Here is a tiny trained network, its code and every weight. The questions are about switching its units off for an input and a class, where a switched-off unit gives its printed mean instead of its output.

import numpy as np


def w(rows, s, z=0):
    codes = np.array(rows[::2]) - 128.0
    scale = np.full(codes.shape[1], s)
    scale[-1] = z or s
    return codes * scale


def f(y):
    return y / 2 * (1 + np.tanh(0.7978845608 * (y + 0.044715 * y**3)))


def log_softmax(a):
    a = a - a.max(-1, keepdims=True)
    return a - np.log(np.exp(a).sum(-1, keepdims=True))


def net(x, mask):
    res = np.array(x, float).reshape(1, 3) / 4 @ E
    y = f(res @ A[0][:, :-1].T + A[0][:, -1])
    res = res + np.where(mask, y, B[0][:, -1]) @ B[0][:, :-1]
    return log_softmax(res[-1] @ U[:, :-1].T + U[:, -1])


A, B = {}, {}
E = w([
[114,184,114,140,53,84,121,157,166],'x0',
[124,7,81,139,92,146,114,149,137],'x1',
[156,129,92,122,128,73,198,43,44],'x2',
],0.017)
A[0] = w([
[126,81,157,119,224,176,120,128,127,168],'neuron 0',
[138,124,130,133,109,115,124,99,104,248],'neuron 1',
[77,119,104,140,126,85,141,97,104,95],'neuron 2',
[125,130,117,121,124,124,127,124,117,251],'neuron 3',
[125,46,116,125,73,132,114,114,117,137],'neuron 4',
[150,126,107,112,133,121,157,85,131,112],'neuron 5',
[140,80,124,117,204,125,130,102,109,112],'neuron 6',
[120,147,112,117,15,94,122,148,162,184],'neuron 7',
[135,116,138,133,201,173,130,119,105,67],'neuron 8',
[161,140,116,128,95,105,129,103,82,80],'neuron 9',
[126,34,82,110,48,127,152,124,124,84],'neuron 10',
[143,160,121,131,20,105,129,126,124,61],'neuron 11',
[117,75,98,135,81,80,164,88,88,126],'neuron 12',
[114,115,147,139,145,193,83,181,189,106],'neuron 13',
[129,52,111,143,99,135,115,142,137,99],'neuron 14',
[125,248,154,118,199,138,135,105,119,83],'neuron 15',
[122,113,166,122,111,132,127,167,180,117],'neuron 16',
[150,105,163,131,150,120,130,112,103,80],'neuron 17',
],0.015,0.012)
B[0] = w([
[86,68,94,193,97,139,154,117,136,222],'neuron 0',
[169,122,132,156,185,254,182,171,129,203],'neuron 1',
[114,155,114,54,86,132,95,129,138,165],'neuron 2',
[170,102,160,184,182,231,207,141,128,196],'neuron 3',
[148,172,166,171,158,82,134,130,109,215],'neuron 4',
[137,139,115,97,93,162,74,141,124,171],'neuron 5',
[63,91,94,138,98,92,125,119,144,190],'neuron 6',
[70,54,98,201,110,127,152,112,130,237],'neuron 7',
[43,144,80,94,77,60,85,95,133,171],'neuron 8',
[128,153,76,37,92,103,69,148,140,172],'neuron 9',
[136,182,173,162,152,53,91,123,142,227],'neuron 10',
[12,83,74,99,82,56,73,83,139,180],'neuron 11',
[161,157,115,45,115,185,118,133,100,221],'neuron 12',
[167,164,105,39,124,202,118,145,95,244],'neuron 13',
[127,183,178,144,146,73,105,118,141,202],'neuron 14',
[159,193,189,170,160,55,92,128,121,251],'neuron 15',
[160,162,102,70,128,158,131,114,109,192],'neuron 16',
[86,138,109,84,91,95,71,121,146,147],'neuron 17',
],0.021,0.02)
U = w([
[134,220,213,171,168,69,84,120,112,125],'0',
[143,188,98,35,92,193,94,143,97,105],'1',
[11,111,76,179,64,117,126,84,123,105],'2',
[157,116,155,193,182,222,226,159,129,245],'3',
[166,123,150,100,135,131,150,160,183,106],'4',
[126,114,173,86,95,75,138,108,111,104],'5',
],0.012)

Each question gives the input, the list of numbers given to net, and the class t.
The units are the neurons (one row each of A and B). Each row of codes is followed by its name. A weight is (code - 128) times the scale printed after its matrix; where a second scale follows, it is the last column's (A, B and U).
mask holds one flag per neuron, in row order. A switched-off neuron (its flag False) gives its mean, the last column of its row in B, instead of its output. The means were averaged over made-up inputs and are rounded, as every weight is.
A unit's drop is (log p(t) with every unit on - log p(t) with that unit switched off) / (log p(t) with every unit on - log p(t) with every unit switched off).
The circuit of an input: a set's keep is (log p(t) with only the set's units on - log p(t) with every unit switched off) / (log p(t) with every unit on - log p(t) with every unit switched off). Starting from the 12 units with the biggest drops (on a tie, the unit counted first), units are removed one at a time, each time the one whose removal leaves the highest keep (on an exact tie, the one counted first), for as long as the keep stays at least 0.8.
units of the circuit, in order: the units of the circuit, biggest drop first
unit that matters most: the unit with the biggest drop
k most important neurons: the k neurons with the biggest drops, biggest first
drop when u is switched off: that unit's drop, to one decimal
input [-2,8,8], class 0: units of the circuit, in order -> [neuron 10]
input [-4,-3,-2], class 2: 4 most important neurons -> [neuron 0; neuron 8; neuron 10; neuron 1]
input [8,2,8], class 1: 3 most important neurons -> [neuron 12; neuron 9; neuron 0]
input [-6,-1,6], class 1: 2 most important neurons -> [neuron 7; neuron 12]
input [6,6,-5], class 0: 4 most important neurons -> [neuron 14; neuron 10; neuron 0; neuron 4]
input [5,3,0], class 2: 3 most important neurons -> [neuron 7; neuron 11; neuron 15]
input [-8,-7,8], class 1: 4 most important neurons -> [neuron 7; neuron 5; neuron 9; neuron 1]
input [-8,0,-7], class 2: 3 most important neurons -> [neuron 0; neuron 12; neuron 8]
input [-5,5,-2], class 0: 4 most important neurons -> [neuron 7; neuron 14; neuron 4; neuron 10]
input [0,4,6], class 1: 2 most important neurons -> [neuron 12; neuron 15]
input [0,-2,-3], class 3: 2 most important neurons -> [neuron 12; neuron 9]
input [2,-3,0], class 3: 2 most important neurons -> [neuron 10; neuron 14]
input [7,7,2], class 0: 3 most important neurons -> [neuron 10; neuron 4; neuron 14]
input [7,-1,-5], class 2: units of the circuit, in order -> [neuron 7]
input [3,5,7], class 1: 2 most important neurons -> [neuron 12; neuron 15]
input [-2,6,-5], class 0: 2 most important neurons -> [neuron 14; neuron 4]
input [8,-6,5], class 2: 2 most important neurons -> [neuron 11; neuron 7]
input [-6,8,-5], class 0: drop when neuron 14 is switched off -> 0.1
input [3,7,5], class 0: drop when neuron 10 is switched off -> 2.9
input [0,3,2], class 3: unit that matters most -> neuron 15
input [-2,-5,-8], class 1: drop when neuron 13 is switched off -> 1.2
input [3,2,3], class 3: drop when neuron 13 is switched off -> 0.4
